(in the rows, 128 means zero)
Each row is followed by its class. Each block has new classes.
[138 144 183 160 121 144 107 138 143 145 147 167 139  83 119 152 176 150
 148 135 106 131 157 151 181 230 102 154  79  96 165 135 110 127 105 112
 111 173 146 128 137  93 144 107]  F
[129 145 110 126 140 140 125 107 140 138 138 171 125 161 145 120 140 127
 151 124 124 136 126 108 147 110 154  93 107 102 131 135 116 126 151 138
 141 136 147 146 125 102 149 103]  J
[127 111 122 145 116 173 111 129 121 171 174 129 126 152 135 166 117 160
 142 133 140 147 144 146 144 172  90 195  99 128 156  40 143 144 118 100
 114 184 127  94 152 119 143 132]  F
[139 134 155 136 127 150 110 132 134 161 168 135 118 123 125 165 146 145
 152 125 124 138 153 146 149 174 111 162 126 107 166  94 126 126 123 124
 135 161 137 105 129 106 135 125]  F
[135 146 149 128 134 118 126 112 140 108 125 144 128 143 126 136 112 134
 142 126 117 121 132 131 144 138 145 138 124 123 117 158 120 129 127 150
 139 123 144 154 123 126 133 121]  K
[132 132 135 139 126 139 125 125 135 115 130 133 140 119 129 136 116 132
 129 134 116 122 144 139 142 150 116 151 115 117 118 119 150 129 117 125
 139 130 128 113 135 128 133 134]  F
[126 143 118 138 133 134 120 111 134 139 119 143 132 130 129 126 121 133
 146 140 118 104 127 139 149 126 136 134  95 123 119 134 175 118 125 141
 130 131 124 152 136 113 137 131]  J
[127  84 144 134 115 142 129 129 141 200 161 126 102 125 127 139  74 136
 117 173 130 103 133 157 153 171  65 209  99 142 139  85 152 134 110 118
  76 186 137 112 136 140 146 166]  X
[124 103 111 125 116 105 119 136 132 206 136 126 131  95 126 124 138 129
  85 154 146 106  83 136 145 138 109  81 118 134 169 108  86 121 147 103
  74 168  92 137 116 127 141 151]  X
[127 130 152 130 158 125 122 109 131 127 128 128 119 132 122 138 138 136
 143 131 122 111 124 131 140 139 134 148 119 130 131 154 149 131 137 145
 131 125 141 152 129 125 128 133]  K
[139 115 146 118 127 116 131 133 125 113 127 130 110 118 125 130 120 119
 135 133 142 110 154 131 108 138 120 135 140 120 129 141 141 127 141 136
 123 105 134 116 119 155 121 143]  X
[133 156 111 113 138 122 132 102 133 150 120 160 118 148 121 101 133 111
 135 129 138 126 122 109 111 101 154  69 112 123 105 169 122 120 138 151
 131 104 125 165 105 114 135 117]  K
[115 120 161 143 114 126 127 128 136 141 137 113 141 126 121 136 133 137
 130 140 118 106 128 141 151 155 105 167  99 128 157 124 151 126 110 116
 111 161 135 130 142 116 129 141]  X
[118  85 133 135 129 132 109 122 135 149 134 135 114 142 132 131 103 142
 135 145 131 129 126 125 148 138 130 158 124 130 141 116 110 132 133 129
 123 149 141 137 134 126 130 137]  K
[110  98 163 135 121 130 129 126 141 160 150 110 106 133 124 144 112 140
 151 141 122 139 154 136 155 149 110 201 119 131 162 134 119 143 124 129
 110 160 175 139 138 127 119 144]  K
[124  58 170 147 104 159 109 129 133 187 194 106 100 131 140 168  75 146
 169 184 155  81 137 152 176 171  85 252 114 135 194  37 188 139 146 121
  82 209 159  98 172 163 130 175]  X
[134 128 146 130 119 143 118 124 131 167 148 128 115 138 131 157 126 144
 131 135 116 124 142 143 123 168 100 192 112 126 144 131 122 134 102 134
 121 158 145 135 116 109 144 126]  F
[122 123 161 136 126 128 119 115 144 197 143 144 109 138 120 147 102 141
 149 156 111 113 124 138 167 145 129 166 110 126 150 140 111 123 125 142
 106 168 152 171 130 107 141 129]  K
[141 115 133 129 132 128 115 127 141 141 144 164 110 153 135 144 107 131
 144 133 126 141 143 124 148 135 138 146 137 117 126 114  95 137 149 131
 133 143 156 132 121 117 146 122]  J
[114 128 115 141 125 141 117 118 129 160 137 130 142 141 133 127 134 140
 124 128 123 115 103 124 142 119 133 117 100 126 138 109 141 126 124 119
 121 161 121 137 139 113 139 124]  J
[109 105 138 139 111 146 119 132 130 160 162 103 123 136 136 141 114 133
 147 155 129 120 123 137 154 128 126 177 126 128 160  66 160 132 132 115
 105 168 150 112 166 130 130 139]  F
